Where the symbols take the units:
ch: pu>sr, ko>tq, vo>zg, ne>nq
bc: pu>dj, ko>fb, vo>pr, ne>ph
ph: pu>bc, ko>gz, vo>jc, ne>tc
jl: pu>qn, ko>hs, vo>pc, ne>zr
bt: pu>lg, ko>mj, vo>hh, ne>lh
rt: pu>hs, ko>ll, vo>rj, ne>qm
gs: pu>gz, ko>gp, vo>cc, ne>pr
jp: pu>mh, ko>lh, vo>mg, ne>lg
bd: pu>zj, ko>mn, vo>gt, ne>ht
qd: pu>ht, ko>hp, vo>rn, ne>mn
tl: pu>cm, ko>hz, vo>jp, ne>gl
jn: pu>tq, ko>sb, vo>jl, ne>gh
rj: pu>sc, ko>cm, vo>cz, ne>ls
nz: pu>tg, ko>bd, vo>mn, ne>mq
pr: pu>gs, ko>fz, vo>tg, ne>jc
sc: pu>gg, ko>ct, vo>gl, ne>rj
ll: pu>pc, ko>rj, vo>cm, ne>gg
sb: pu>zg, ko>jl, vo>hs, ne>ms
ms: pu>sb, ko>zr, vo>rt, ne>qn
hh: pu>mz, ko>dj, vo>tc, ne>cf
rn: pu>hl, ko>nq, vo>jn, ne>sr
ct: pu>ls, ko>gl, vo>qc, ne>cm
lq: pu>cf, ko>ph, vo>gz, ne>dj
tp: pu>fz, ko>nz, vo>bd, ne>cc
gr: pu>lh, ko>mz, vo>lq, ne>mj
hs: pu>fm, ko>pc, vo>sc, ne>rt
cm: pu>ct, ko>cz, vo>mh, ne>tl
mz: pu>mg, ko>lq, vo>ph, ne>hh
cz: pu>gl, ko>mh, vo>bt, ne>hz
qj: pu>nq, ko>gh, vo>ms, ne>tq
gz: pu>fb, ko>jc, vo>tp, ne>gs
mn: pu>qd, ko>gt, vo>sr, ne>lt
gh: pu>jn, ko>ms, vo>zr, ne>zg
ht: pu>bd, ko>lt, vo>hl, ne>qd
fz: pu>gp, ko>tg, vo>zj, ne>tp
qm: pu>rt, ko>gg, vo>ls, ne>pc
tc: pu>ph, ko>gs, vo>gp, ne>fb
qc: pu>hz, ko>lg, vo>gr, ne>mh
cf: pu>hh, ko>bc, vo>fb, ne>lq
tq: pu>qj, ko>zg, vo>qn, ne>jn
fm: pu>zr, ko>qm, vo>gg, ne>hs
sr: pu>rn, ko>qj, vo>gh, ne>ch
lh: pu>bt, ko>mg, vo>cf, ne>gr
qn: pu>ms, ko>fm, vo>qm, ne>jl
mh: pu>qc, ko>bt, vo>mj, ne>jp
lt: pu>mn, ko>hl, vo>ch, ne>hp
lg: pu>jp, ko>gr, vo>mz, ne>bt
mq: pu>nz, ko>ht, vo>lt, ne>zj
zr: pu>jl, ko>rt, vo>ll, ne>fm
mg: pu>mj, ko>cf, vo>bc, ne>mz
fb: pu>tc, ko>pr, vo>fz, ne>gz
nq: pu>ch, ko>jn, vo>sb, ne>qj
dj: pu>lq, ko>tc, vo>gs, ne>bc
hz: pu>cz, ko>jp, vo>lh, ne>qc
hl: pu>gt, ko>ch, vo>tq, ne>rn
zj: pu>mq, ko>qd, vo>hp, ne>bd
cc: pu>tp, ko>mq, vo>ht, ne>tg
hp: pu>lt, ko>rn, vo>nq, ne>gt
gt: pu>hp, ko>sr, vo>qj, ne>hl
pc: pu>qm, ko>sc, vo>ct, ne>ll
gg: pu>ll, ko>ls, vo>tl, ne>sc
zg: pu>gh, ko>qn, vo>fm, ne>sb
mj: pu>gr, ko>hh, vo>dj, ne>mg
tg: pu>cc, ko>zj, vo>qd, ne>nz
gp: pu>jc, ko>cc, vo>mq, ne>fz
jc: pu>pr, ko>tp, vo>nz, ne>gp
ls: pu>rj, ko>tl, vo>hz, ne>ct
gl: pu>tl, ko>qc, vo>lg, ne>cz

The rows follow the links: the fewer symbols apart two units are, the more alike their rows tend to be.

Each row is also shifted at random along 11 hidden directions that mean nothing.

Some units, each with a row of numbers:
qm: 10	-7	0	-2	1	24	-11	1	10	7	5	-17	-5	27	9	-7	10	6	-21	6	-27	25	-1	-16	-4	-21	23	-7	-20	-8	20	5	-17	-10	-28	5	6	6	-8	8	3
tg: -15	11	0	8	-3	6	-7	11	-9	-41	2	-8	-10	-11	-15	-23	-24	-26	-19	6	32	-9	7	-3	7	-8	4	4	10	-2	-28	-5	8	-11	-14	15	-7	27	-5	-15	-13
cm: 41	9	0	-11	-4	9	2	4	9	-9	5	-13	-11	18	-6	-14	-16	-6	-9	15	13	7	11	19	-14	-21	12	-3	-4	-3	4	3	-16	-37	12	-4	3	6	2	2	-7
lt: 39	12	-1	3	9	1	-18	10	1	-6	-10	-6	21	4	-10	7	-21	-20	-9	-15	-7	7	-5	5	16	7	6	-8	14	9	-22	-15	11	-5	-34	27	-5	-11	-5	-7	-5
sc: -20	8	0	-5	-19	2	1	-2	13	3	-17	26	13	-21	8	1	28	20	8	4	-45	-2	25	-13	-30	14	2	21	-3	-17	3	20	-18	8	6	-27	13	4	-12	18	6
bd: -32	3	-7	9	1	-26	8	6	3	10	2	-11	0	-3	-12	-6	-1	6	-9	-6	5	-14	-12	11	-8	-5	-4	4	9	20	-2	-1	14	-8	11	1	0	0	-10	-11	0
hz: -9	-4	2	-3	-7	-13	23	0	-1	-10	-8	11	5	-20	15	-23	4	-3	5	-1	-13	-19	13	-1	-17	2	-13	-4	10	6	-4	-4	-5	-5	-4	28	-5	-24	8	18	4
gs: 5	2	8	1	-2	-6	-16	-15	21	42	6	23	37	6	-17	36	-44	13	6	1	-18	10	-16	-47	-9	-3	-6	-12	13	7	1	6	-2	2	4	6	11	-11	-5	-20	9
mg: 35	-11	9	-8	3	19	-9	-16	-4	7	8	9	1	13	1	17	-3	-4	4	7	3	13	-15	-32	14	1	-6	-19	-6	-15	14	-5	-8	8	-23	-2	0	3	10	-6	13
fz: 0	3	11	7	1	17	-21	-17	-5	-2	11	-3	1	19	5	13	-8	-9	-5	-5	-8	1	-20	-18	11	6	13	1	14	4	19	4	-4	13	-8	-25	2	15	6	-12	5
bc: -7	-2	13	4	-6	21	-7	-20	0	-9	28	-9	-18	8	17	3	1	2	-9	-3	-9	3	-15	-19	-3	1	11	-9	4	7	37	4	-11	11	-6	-8	0	12	21	-14	3
qn: -16	-8	-10	2	9	-9	-4	14	-13	4	18	-21	-13	23	5	2	2	0	-11	1	4	17	10	12	1	-7	12	2	-16	-3	-1	6	0	-5	10	9	-4	3	0	8	-10
qc: -2	-3	6	-5	2	1	18	-13	3	4	-9	12	3	1	15	8	12	-1	28	1	-5	-14	1	19	-5	10	-9	2	16	1	17	-2	-8	4	15	-25	-2	-19	17	15	4
dj: -3	20	14	4	-20	-12	1	-10	13	-10	5	8	9	-12	-3	-7	-25	1	-11	0	-27	-17	2	0	-41	0	4	3	17	25	4	3	-16	-21	19	18	5	-2	-2	-9	-1
tq: 7	3	-7	0	7	8	-12	4	3	15	-2	-13	3	31	1	3	-13	-3	-3	-1	2	2	-4	-2	8	-12	27	20	13	1	5	18	0	-1	19	-47	10	13	-6	2	-4
jc: -16	-2	5	7	-8	7	-7	-9	-20	-12	-10	3	-5	-12	-11	-13	-10	-1	-9	7	10	-7	-10	-13	3	14	-11	-3	-7	-2	-4	6	3	0	11	-3	-2	-1	-7	-8	8
zr: -8	-11	-15	-3	19	-30	12	21	-2	14	4	-1	7	11	-1	11	1	-10	12	-3	17	3	13	8	11	-12	-9	1	5	-8	-26	-10	13	2	-9	20	-5	-5	2	14	-7
ch: -30	12	-14	5	-6	-11	15	19	9	-17	-9	-16	1	-21	1	-29	19	-4	-10	-16	-5	-20	15	10	-10	5	4	15	36	5	-3	10	15	-5	-19	-19	-2	3	2	3	-7
hh: -19	-2	9	4	-4	11	14	-5	16	-9	-11	10	3	-10	-8	-14	-17	-7	5	15	16	-10	-7	-7	-5	-20	-9	-11	4	2	-4	-16	-5	-13	-11	16	1	-2	-4	-3	0
qj: 12	-1	-8	0	6	-4	-16	6	-5	20	-10	-9	1	18	-18	12	8	12	-10	8	-1	19	-7	9	7	-6	9	7	-31	-7	-8	1	2	-8	12	-11	6	11	-30	-1	3
cz: -37	-22	1	0	7	3	7	-8	-15	13	17	-6	-7	32	21	-1	-12	-5	2	10	1	4	0	-26	-1	-7	0	-7	11	-11	22	15	-13	2	6	-13	-1	-10	22	15	4
rn: -25	8	-9	10	0	-3	-4	18	16	-2	0	-17	4	-3	-12	-5	-5	3	-15	-5	-4	8	4	12	-7	-10	11	0	3	7	-6	1	8	-13	-15	9	1	4	-8	-9	-14
nq: 12	8	-11	1	0	-6	-5	16	15	9	2	-13	19	1	-1	-5	-12	-1	-15	-18	-21	5	7	-17	-3	-3	10	0	26	6	-4	9	10	-2	-29	8	3	-8	1	-3	-3
ll: 2	-1	-3	-5	0	6	10	4	9	-2	-17	18	5	-13	13	-7	22	3	16	0	-11	-8	14	-2	3	-4	4	15	-1	-9	-7	-2	-4	18	-7	-11	6	3	-5	21	2
zj: 30	11	-1	1	-15	5	-10	-7	-3	-3	19	-17	0	-17	15	-15	-3	13	-26	-31	-37	1	-6	-28	-9	26	11	-7	23	22	31	22	8	12	-11	1	-3	-13	19	-20	7

From each start, follow one symbol. Which unit do you reach?
Answers are names.
5	0	8	-6	-6	-13	-8	-5	-24	-15	17	-5	-7	20	-6	6	-1	-17	-20	13	-4	9	10	-1	-21	11	-7	-9	-3	-20	-2	2	-21	-28	-8	18	-8	8	5	0	8
ne	gr
-11	-13	-11	2	13	-20	-2	14	-18	17	10	1	-9	7	0	7	-16	10	6	8	21	11	12	5	11	-12	1	9	-38	4	-27	2	8	13	46	29	-1	-2	-12	9	-12
pu	sb
-9	-3	-11	1	7	-23	-1	9	-21	8	-6	1	-5	14	-2	-6	-1	0	0	7	12	-13	6	5	8	-9	9	30	-12	1	-26	7	6	9	42	-16	6	18	-24	14	-1
ne	gh
-41	5	16	7	-11	14	-10	-14	-7	-18	-3	-2	-2	21	-10	3	-1	-14	-15	18	-11	3	-5	4	-21	6	2	-2	3	-15	12	4	-24	-27	-6	-22	3	15	-7	-3	6
vo	gz
-25	-1	-3	10	-5	1	-1	1	-4	-1	21	-22	-19	-5	-3	-16	-18	15	-20	-3	14	2	-10	-8	-3	-8	5	-6	-10	22	11	11	11	-3	20	14	-1	2	3	-21	-7
ko	ht
-40	-6	8	6	-11	1	3	-11	12	3	0	16	-2	-28	-8	9	30	21	0	5	-9	3	-11	-19	-9	4	-17	-9	-23	-8	9	-9	0	12	-20	12	4	12	-11	-13	11
ne	fb
-9	-7	-5	8	6	3	3	3	-3	-3	-3	-15	-8	-12	-2	-11	22	4	-9	-13	6	-1	-19	1	20	4	-6	-11	-5	7	6	-11	20	11	-27	8	-6	-2	-3	-10	5
ko	lt
10	-1	0	-8	5	6	14	3	14	1	0	1	7	18	3	-9	-31	-18	12	11	19	-6	8	-5	-1	-23	4	-2	30	-5	-2	4	-9	-18	-2	-11	1	-5	16	9	-7
pu	tl
-2	14	8	7	-4	-23	-5	-8	-6	-9	14	-3	-8	6	2	-1	-2	-6	-13	-6	-10	-22	-13	11	-12	-3	11	17	6	27	0	-9	0	0	20	7	2	23	-8	-11	1
pu	fz
46	2	8	-12	-12	8	4	-18	7	9	8	16	4	-17	9	3	-7	15	10	-5	-11	-4	-4	-26	-6	9	-7	-9	6	5	19	8	-5	11	10	-3	4	-12	18	-7	12
ne	mg
-17	-3	11	5	2	-13	6	-11	5	16	9	13	3	12	-8	9	-42	4	8	17	13	-8	-13	-2	-11	-22	-6	-5	-9	20	-6	-9	-7	-12	41	25	4	-6	-7	-6	-2
vo	fb
37	2	-2	-6	8	-14	4	7	5	0	-2	4	3	8	10	-6	10	-9	0	-2	-11	-7	8	9	1	-22	10	11	-6	5	-16	-18	-7	0	-14	25	4	8	-10	17	1
ne	ll
-17	-1	5	-5	-18	3	7	-8	10	0	-1	16	7	-21	-2	-6	-2	12	0	9	-14	0	9	-29	-24	5	-13	-7	4	-9	9	13	-12	-6	-3	1	4	-7	4	-3	8
pu	lh
40	8	-2	-16	2	-3	9	3	7	-1	-12	13	12	1	2	18	20	-12	26	-4	-1	-2	16	22	0	19	-10	4	26	-21	-1	-1	-5	-3	-13	-33	-4	-6	16	14	3
pu	ls
16	11	2	6	-18	19	-16	-6	-10	-18	3	-23	-15	-13	8	-38	-1	15	-38	-11	-26	-3	-6	-14	-9	6	25	6	-11	23	18	20	-1	1	9	2	4	7	-10	-13	2
ne	lt
8	2	-11	-1	5	-1	-16	10	-18	-1	-2	-8	9	3	-1	14	14	-9	-6	-17	-8	13	8	-4	14	32	0	3	16	-18	-4	14	11	13	-22	-22	-7	-1	7	0	2
ko	qj
